Here is a tiny trained network, its code and every weight. The questions are about switching its units off for an input and a class, where a switched-off unit gives its printed mean instead of its output.

import numpy as np


def w(rows, s, z=0):
    codes = np.array(rows[::2]) - 128.0
    scale = np.full(codes.shape[1], s)
    scale[-1] = z or s
    return codes * scale


def f(y):
    return y / 2 * (1 + np.tanh(0.7978845608 * (y + 0.044715 * y**3)))


def log_softmax(a):
    a = a - a.max(-1, keepdims=True)
    return a - np.log(np.exp(a).sum(-1, keepdims=True))


def net(x, mask):
    res = np.array(x, float).reshape(1, 6) / 4 @ E
    y = f(res @ A[0][:, :-1].T + A[0][:, -1])
    res = res + np.where(mask, y, B[0][:, -1]) @ B[0][:, :-1]
    return log_softmax(res[-1] @ U[:, :-1].T + U[:, -1])


A, B = {}, {}
E = w([
[129,127,129,127],'x0',
[138,169,180,8],'x1',
[215,110,49,82],'x2',
[45,5,83,102],'x3',
[129,127,127,131],'x4',
[35,197,2,132],'x5',
],0.009)
A[0] = w([
[152,89,135,212,67],'N0',
[80,233,63,131,19],'N1',
[151,249,132,165,5],'N2',
[139,188,161,100,113],'N3',
[158,107,91,208,110],'N4',
[65,147,63,109,77],'N5',
[153,127,105,87,240],'N6',
[56,76,113,105,141],'N7',
[156,107,84,178,101],'N8',
[184,99,54,80,10],'N9',
[106,133,129,38,58],'N10',
[133,123,98,198,6],'N11',
[180,110,62,98,84],'N12',
[44,137,176,140,122],'N13',
[159,194,132,182,48],'N14',
[59,157,176,140,155],'N15',
],0.011,0.0028)
B[0] = w([
[79,140,184,89,183],'N0',
[174,101,254,106,255],'N1',
[169,39,28,131,246],'N2',
[82,132,80,76,193],'N3',
[60,171,134,50,197],'N4',
[171,76,216,102,226],'N5',
[109,160,131,137,190],'N6',
[183,86,51,142,221],'N7',
[85,165,132,100,177],'N8',
[171,184,140,217,205],'N9',
[39,169,81,80,188],'N10',
[80,162,168,79,164],'N11',
[171,207,141,216,198],'N12',
[187,206,98,191,192],'N13',
[126,72,39,102,200],'N14',
[165,185,119,183,194],'N15',
],0.0094,0.0073)
U = w([
[140,133,147,136,254],'0',
[165,209,141,218,64],'1',
[202,68,250,81,43],'2',
[126,59,58,129,85],'3',
[56,195,139,55,36],'4',
],0.012,0.0098)

Each question gives the input, the list of numbers given to net, and the class t.
The units are the neurons (one row each of A and B). Each row of codes is followed by its name. A weight is (code - 128) times the scale printed after its matrix; where a second scale follows, it is the last column's (A, B and U).
mask holds one flag per neuron, in row order. A switched-off neuron (its flag False) gives its mean, the last column of its row in B, instead of its output. The means were averaged over made-up inputs and are rounded, as every weight is.
A unit's drop is (log p(t) with every unit on - log p(t) with that unit switched off) / (log p(t) with every unit on - log p(t) with every unit switched off).
The circuit of an input: a set's keep is (log p(t) with only the set's units on - log p(t) with every unit switched off) / (log p(t) with every unit on - log p(t) with every unit switched off). Starting from the 12 units with the biggest drops (on a tie, the unit counted first), units are removed one at a time, each time the one whose removal leaves the highest keep (on an exact tie, the one counted first), for as long as the keep stays at least 0.8.
units of the circuit, in order: the units of the circuit, biggest drop first
k most important neurons: the k neurons with the biggest drops, biggest first
drop of u: that unit's drop, to one decimal
input [3,6,-2,-7,7,6], class 3: units of the circuit, in order : N2
input [3,6,-3,-4,7,-5], class 4: units of the circuit, in order : N3; N1
input [1,-6,0,3,-3,8], class 2: 2 most important neurons : N5; N1
input [8,-3,-3,-7,5,-7], class 0: 3 most important neurons : N1; N5; N14
input [-2,-6,-7,-8,4,-3], class 3: units of the circuit, in order : N2; N14
input [-2,0,2,8,-6,-7], class 3: 2 most important neurons : N1; N5
input [-2,5,5,3,-1,3], class 1: units of the circuit, in order : N9; N12
input [1,3,0,8,-2,-6], class 3: units of the circuit, in order : N1; N7
input [3,7,-7,3,7,-5], class 1: units of the circuit, in order : N13; N15
input [5,-6,5,3,0,2], class 4: units of the circuit, in order : N4; N2
input [5,-8,3,-3,-4,-7], class 4: 2 most important neurons : N4; N1
input [-3,-8,2,4,-2,6], class 4: units of the circuit, in order : N4; N11
input [0,5,-8,-1,8,-7], class 1: 4 most important neurons : N13; N15; N1; N5
input [-4,3,7,-3,5,4], class 1: units of the circuit, in order : N12
input [2,1,-5,-4,-3,-5], class 1: 3 most important neurons : N1; N5; N15
input [-4,5,-7,-7,-8,-7], class 1: 2 most important neurons : N15; N1
input [-2,-5,-4,-7,7,-1], class 3: units of the circuit, in order : N2; N14
input [3,-8,5,-7,3,-6], class 4: 2 most important neurons : N4; N0
input [4,1,2,6,5,-5], class 3: 3 most important neurons : N1; N5; N7
input [4,2,-6,-1,3,3], class 1: units of the circuit, in order : N13
input [-6,-1,4,6,4,3], class 0: 2 most important neurons : N2; N14
input [-1,-4,8,-5,-8,-8], class 1: drop of N9 : 0.2
